Here is a tiny trained network, its code and every weight. The questions are about switching its units off for an input and a target symbol, where a switched-off unit gives its printed mean instead of its output.

import numpy as np


def w(rows, s, z=0):
    codes = np.array(rows[::2]) - 128.0
    scale = np.full(codes.shape[1], s)
    scale[-1] = z or s
    return codes * scale


def f(y):
    return np.maximum(y, 0)


def softmax(a):
    e = np.exp(a - a.max(-1, keepdims=True))
    return e / e.sum(-1, keepdims=True)


def log_softmax(a):
    a = a - a.max(-1, keepdims=True)
    return a - np.log(np.exp(a).sum(-1, keepdims=True))


def net(x, mask):
    ids = ['ΘΛΠαβγεηξψ'.index(c) for c in x.split()]
    T = len(ids)
    res = E[ids] + P[:T]
    u = 0
    for l in range(3):
        r = res
        for j in range(2):
            rows = slice(2 * j, 2 * j + 2)
            q, k, v = (r @ M[l][rows].T for M in (Q, K, V))
            z = softmax(np.where(np.tri(T) > 0, q @ k.T / 2**0.5, -1e9)) @ v
            o = O[l][rows]
            res = res + np.where(mask[u + j], z, o[:, -1]) @ o[:, :-1]
        u += 2
        y = f(res @ A[l][:, :-1].T + A[l][:, -1])
        res = res + np.where(mask[u : u + 4], y, B[l][:, -1]) @ B[l][:, :-1]
        u += 4
    return log_softmax(res[-1] @ U[:, :-1].T + U[:, -1])


Q, K, V, O, A, B = {}, {}, {}, {}, {}, {}
E = w([
[8,93,172],'Θ',
[123,144,81],'Λ',
[139,147,128],'Π',
[67,106,204],'α',
[115,105,220],'β',
[72,132,98],'γ',
[184,206,78],'ε',
[182,160,121],'η',
[129,153,87],'ξ',
[70,123,82],'ψ',
],0.013)
P = w([
[209,46,73],'0',
[65,193,96],'1',
[123,1,50],'2',
[82,182,193],'3',
[137,135,125],'4',
[93,8,24],'5',
[82,187,186],'6',
[154,125,125],'7',
[76,15,21],'8',
[82,192,183],'9',
[151,141,112],'10',
[68,16,10],'11',
],0.008)
Q[0] = w([
[128,98,1],'0.h1',
[167,173,105],'0.h1',
[149,189,194],'0.h2',
[88,159,86],'0.h2',
],0.0099)
K[0] = w([
[38,198,57],'0.h1',
[147,166,103],'0.h1',
[1,166,245],'0.h2',
[98,88,146],'0.h2',
],0.0069)
V[0] = w([
[164,88,255],'0.h1',
[56,253,153],'0.h1',
[64,82,90],'0.h2',
[124,113,233],'0.h2',
],0.0066)
O[0] = w([
[81,174,124,4],'0.h1',
[126,47,193,151],'0.h1',
[73,92,154,242],'0.h2',
[215,123,254,44],'0.h2',
],0.0082,0.0019)
A[0] = w([
[183,174,77,253],'0.n1',
[76,84,128,184],'0.n2',
[202,134,62,131],'0.n3',
[254,149,110,66],'0.n4',
],0.0074,0.0047)
B[0] = w([
[254,119,83,233],'0.n1',
[47,174,49,254],'0.n2',
[112,176,48,179],'0.n3',
[79,186,44,149],'0.n4',
],0.008,0.0049)
Q[1] = w([
[40,200,125],'1.h1',
[165,149,238],'1.h1',
[39,114,104],'1.h2',
[236,1,102],'1.h2',
],0.0065)
K[1] = w([
[115,254,20],'1.h1',
[197,204,106],'1.h1',
[183,217,82],'1.h2',
[218,61,137],'1.h2',
],0.005)
V[1] = w([
[104,230,102],'1.h1',
[216,215,3],'1.h1',
[43,122,27],'1.h2',
[65,169,84],'1.h2',
],0.0039)
O[1] = w([
[196,209,93,175],'1.h1',
[100,238,212,235],'1.h1',
[80,216,87,253],'1.h2',
[254,227,111,194],'1.h2',
],0.005,0.0047)
A[1] = w([
[134,43,19,188],'1.n1',
[202,71,104,79],'1.n2',
[177,126,55,6],'1.n3',
[32,147,254,204],'1.n4',
],0.0073,0.0022)
B[1] = w([
[47,104,254,254],'1.n1',
[45,67,129,150],'1.n2',
[34,164,190,201],'1.n3',
[95,136,173,219],'1.n4',
],0.0089,0.0068)
Q[2] = w([
[239,129,154],'2.h1',
[82,152,20],'2.h1',
[176,129,103],'2.h2',
[5,3,85],'2.h2',
],0.0058)
K[2] = w([
[134,254,28],'2.h1',
[46,180,193],'2.h1',
[189,73,110],'2.h2',
[109,188,58],'2.h2',
],0.0082)
V[2] = w([
[110,101,216],'2.h1',
[128,144,116],'2.h1',
[132,1,183],'2.h2',
[76,86,144],'2.h2',
],0.0084)
O[2] = w([
[85,88,42,163],'2.h1',
[161,175,141,131],'2.h1',
[164,253,252,9],'2.h2',
[106,247,132,135],'2.h2',
],0.005,0.014)
A[2] = w([
[175,253,121,123],'2.n1',
[208,158,77,254],'2.n2',
[91,73,68,118],'2.n3',
[131,96,45,132],'2.n4',
],0.011,0.0085)
B[2] = w([
[220,91,45,169],'2.n1',
[109,1,185,173],'2.n2',
[239,196,143,253],'2.n3',
[168,137,172,209],'2.n4',
],0.0078,0.015)
U = w([
[11,81,185,121],'Θ',
[98,73,93,139],'Λ',
[141,155,139,160],'Π',
[120,160,234,142],'α',
[135,123,255,197],'β',
[91,211,48,122],'γ',
[209,217,88,2],'ε',
[186,85,206,125],'η',
[114,114,57,147],'ξ',
[122,212,70,97],'ψ',
],0.009,0.0053)

Each question gives the input, a string of symbols that net reads in full, and the target symbol t.
The units are the heads (2 rows each of Q, K, V and O) and the neurons (one row each of A and B). Each row of codes is followed by its name. A weight is (code - 128) times the scale printed after its matrix; where a second scale follows, it is the last column's (O, A, B and U).
mask holds one flag per unit, layer by layer, with each layer's heads first. A switched-off unit (its flag False) gives its mean, the last column of its rows in O or B, instead of its output. The means were averaged over made-up inputs and are rounded, as every weight is.
A unit's drop is (log p(t) with every unit on - log p(t) with that unit switched off) / (log p(t) with every unit on - log p(t) with every unit switched off).
The circuit of an input: a set's keep is (log p(t) with only the set's units on - log p(t) with every unit switched off) / (log p(t) with every unit on - log p(t) with every unit switched off). Starting from the 12 units with the biggest drops (on a tie, the unit counted first), units are removed one at a time, each time the one whose removal leaves the highest keep (on an exact tie, the one counted first), for as long as the keep stays at least 0.8.
units of the circuit, in order: the units of the circuit, biggest drop first
unit that matters most: the unit with the biggest drop
top k neurons: the k neurons with the biggest drops, biggest first
top k neurons in layer l: the k neurons of layer l with the biggest drops, biggest first
which heads matter: for each layer, one digit per head in row order, 1 if its drop is at least 0.15 and else 0, layers parted by /
input η α γ Π Λ α α ψ, target ε: unit that matters most => 2.n3
input η η Π Θ Θ ε Π Θ η Θ Λ ξ, target η: which heads matter => 11 / 10 / 01
input Θ ε β α Θ Π, target Θ: units of the circuit, in order => [1.n1, 1.h1, 2.n1]
input η Θ β Π Π α, target η: top 2 neurons => [2.n3, 2.n4]
input Π ε Π Θ α, target Θ: units of the circuit, in order => [2.n3, 0.n1]
input ψ η Θ η, target η: which heads matter => 00 / 00 / 10
input η ε β ψ η β η Θ η β Θ γ, target η: top 3 neurons => [2.n3, 1.n1, 2.n4]
input Λ Π ε β ε Θ γ, target γ: top 2 neurons => [0.n1, 2.n2]
input ε Λ Θ η Θ ψ Λ ξ ξ, target ε: top 3 neurons => [2.n3, 0.n3, 0.n4]
input ε Π η, target ε: top 3 neurons => [2.n3, 0.n3, 1.n3]
input η α Θ η Θ ε η ε α Π β β, target η: which heads matter => 11 / 11 / 01
input Θ α ξ Λ Π ξ ξ Π Θ β Θ ψ, target Θ: top 3 neurons => [1.n1, 0.n2, 2.n1]
input Θ Λ Θ γ, target γ: which heads matter => 01 / 00 / 01
input ε Θ ξ β Π, target η: top 3 neurons => [1.n1, 2.n2, 0.n2]
input Θ ε Θ β η ξ Θ ε γ ξ Θ γ, target Θ: units of the circuit, in order => [1.n1]
input Θ β ξ, target Θ: top 3 neurons in layer 2 => [2.n3, 2.n1, 2.n4]
input ε Θ Θ η γ ξ, target ε: top 3 neurons in layer 2 => [2.n3, 2.n2, 2.n4]
input Θ η Λ Θ Θ Θ Π α ξ, target Θ: top 2 neurons => [1.n1, 1.n3]
input η ψ Θ, target η: which heads matter => 10 / 10 / 01
input Θ ε ε, target Θ: top 3 neurons => [1.n1, 1.n3, 0.n1]
input Θ ξ Θ Θ Θ Θ η ξ ε, target Θ: which heads matter => 00 / 10 / 01
input η β η α Π, target η: which heads matter => 11 / 10 / 10
input ε η Λ, target ε: top 4 neurons => [2.n3, 0.n3, 0.n4, 2.n4]
input Θ β Θ ψ η ε ξ Λ Π, target Θ: which heads matter => 01 / 10 / 01
input ψ γ Θ Θ Θ, target γ: top 2 neurons in layer 0 => [0.n2, 0.n1]
input ξ η β Θ Λ η η, target η: top neuron in layer 0 => [0.n2]
input Θ Π ξ η β ψ, target Θ: top 2 neurons in layer 0 => [0.n2, 0.n3]
input ε Λ β Λ ε Λ, target ε: top 3 neurons in layer 2 => [2.n3, 2.n2, 2.n4]
input Θ β β, target Θ: top 2 neurons in layer 2 => [2.n3, 2.n4]
